[[  1   1   0  -4]
 [ 10 -24  14 -14]
 [  2 -20 -15 -28]
 [ 14  -4  11 -35]
 [  6   4   1  -2]]
->
[ -4  14 -20  14]

[[-20 -12  10   6  -8]
 [-48  10 -13  29 -30]]
->
[-8 29]

[[ 11   6]
 [-37 -47]
 [-27 -34]
 [ 11  46]
 [ 20  -3]]
->
[  6 -37]

[[ 11 -38 -27 -35  -1]
 [-16   9   3 -40  -7]
 [ -1 -41   1   5  13]
 [-24   6  -5  14  41]]
->
[ -1 -40   1   6]

[[  7 -36   7  46]
 [  2   8 -12  -8]
 [-11 -36 -21  25]]
->
[ 46 -12 -36]

[[ 29  -6]
 [ 41 -26]
 [ 46  11]]
->
[-6 41]
---
[[ 27 -20 -12  15   1  35  -7]
 [ 38  10  26 -21 -15 -18  -7]
 [  9 -32  10   7   2 -15  -7]]
->
[[ -7  27 -20 -12  15   1  35]
 [ -7  38  10  26 -21 -15 -18]
 [ -7   9 -32  10   7   2 -15]]

[[-20  10  37  31  28 -32  15 -20  26]
 [-34  20  33   3 -27 -32  20  20  31]
 [ -1 -19  16  24   9 -11  -1  23  11]
 [  6   9  33   4  22 -22 -22  13  36]
 [ 17  17   4  27  23 -27  37 -11 -32]
 [  3  -8  28  17 -33  34  -2  36 -19]
 [ 23  32 -24  14   2 -23 -13  -4 -15]
 [-17 -17  29 -21  10  31 -28  35   8]
 [-15 -23  33  20  33 -26 -12   2 -22]
 [ -7 -18 -13  21 -16   9  19 -19   1]]
->
[[ 26 -20  10  37  31  28 -32  15 -20]
 [ 31 -34  20  33   3 -27 -32  20  20]
 [ 11  -1 -19  16  24   9 -11  -1  23]
 [ 36   6   9  33   4  22 -22 -22  13]
 [-32  17  17   4  27  23 -27  37 -11]
 [-19   3  -8  28  17 -33  34  -2  36]
 [-15  23  32 -24  14   2 -23 -13  -4]
 [  8 -17 -17  29 -21  10  31 -28  35]
 [-22 -15 -23  33  20  33 -26 -12   2]
 [  1  -7 -18 -13  21 -16   9  19 -19]]

[[ 23  11 -10 -23  26  -3   3   9  22 -14 -16   4]
 [ 17  10   4 -24  19  11  -2  16  20   2 -30  -1]
 [ 31  20 -12   2  26  -8   7   4  28 -14   1  10]
 [ 21  14   8   2  12   1  17   4  17  -5 -13   8]
 [ 17  35 -14  -3  15   9 -21   4  15   0  18   8]
 [-25 -32  19  13 -25  -1  26   6 -21  -3  -1   4]
 [  5  -5  -6  18   7  -7  12   7   8  -9  13   0]
 [ -5   1  16 -11 -15   5  18  -3  -9   0 -27   0]]
->
[[  4  23  11 -10 -23  26  -3   3   9  22 -14 -16]
 [ -1  17  10   4 -24  19  11  -2  16  20   2 -30]
 [ 10  31  20 -12   2  26  -8   7   4  28 -14   1]
 [  8  21  14   8   2  12   1  17   4  17  -5 -13]
 [  8  17  35 -14  -3  15   9 -21   4  15   0  18]
 [  4 -25 -32  19  13 -25  -1  26   6 -21  -3  -1]
 [  0   5  -5  -6  18   7  -7  12   7   8  -9  13]
 [  0  -5   1  16 -11 -15   5  18  -3  -9   0 -27]]

[[  6 -30 -41 -19  30 -44]
 [ 45 -42  38 -23 -14  19]]
->
[[-44   6 -30 -41 -19  30]
 [ 19  45 -42  38 -23 -14]]

[[ -3  -8  20  12   8   8   9  -9]
 [-18 -19  18  10  32 -12  24 -29]
 [-24 -28  13  30  -2 -14  15 -26]
 [ -7  -2 -25  -9 -15 -15 -29  -2]
 [  6  -1  -4   7 -12  17   0  -3]
 [-22 -23   1  18 -19 -18   3 -15]
 [  9   7  -2   0  -3  11   4   6]
 [  0   8 -37 -24 -27 -16 -22  13]
 [  7   5   2  -8  -8   9   7  10]
 [-28 -33  14  34  -5 -16  19 -31]
 [ 14  12  -7  -5  -6  15  -6   9]
 [ 13  19 -33 -35 -11  -3 -10  19]]
->
[[ -9  -3  -8  20  12   8   8   9]
 [-29 -18 -19  18  10  32 -12  24]
 [-26 -24 -28  13  30  -2 -14  15]
 [ -2  -7  -2 -25  -9 -15 -15 -29]
 [ -3   6  -1  -4   7 -12  17   0]
 [-15 -22 -23   1  18 -19 -18   3]
 [  6   9   7  -2   0  -3  11   4]
 [ 13   0   8 -37 -24 -27 -16 -22]
 [ 10   7   5   2  -8  -8   9   7]
 [-31 -28 -33  14  34  -5 -16  19]
 [  9  14  12  -7  -5  -6  15  -6]
 [ 19  13  19 -33 -35 -11  -3 -10]]

[[-10 -34   4 -16 -38 -20 -26  29  -6  -1  -3   8 -20  21   2 -40]
 [-22  38  16   3  36 -14 -10  26  -9 -25 -38 -23 -27  39 -10  14]
 [ -4  -3  38 -36 -35 -25  37 -14 -20  15  -5  22 -13  34 -10  35]]
->
[[-40 -10 -34   4 -16 -38 -20 -26  29  -6  -1  -3   8 -20  21   2]
 [ 14 -22  38  16   3  36 -14 -10  26  -9 -25 -38 -23 -27  39 -10]
 [ 35  -4  -3  38 -36 -35 -25  37 -14 -20  15  -5  22 -13  34 -10]]

[[ 21   6   3 -10  29  10   7  -7  -9  21]
 [  7  12   4  -2   7   5  -1  19  -6  -7]
 [ -6 -10  37   1  29 -19   7  10 -23  -8]
 [  7  11   5   3   3   3   1  25  -5 -10]]
->
[[ 21  21   6   3 -10  29  10   7  -7  -9]
 [ -7   7  12   4  -2   7   5  -1  19  -6]
 [ -8  -6 -10  37   1  29 -19   7  10 -23]
 [-10   7  11   5   3   3   3   1  25  -5]]
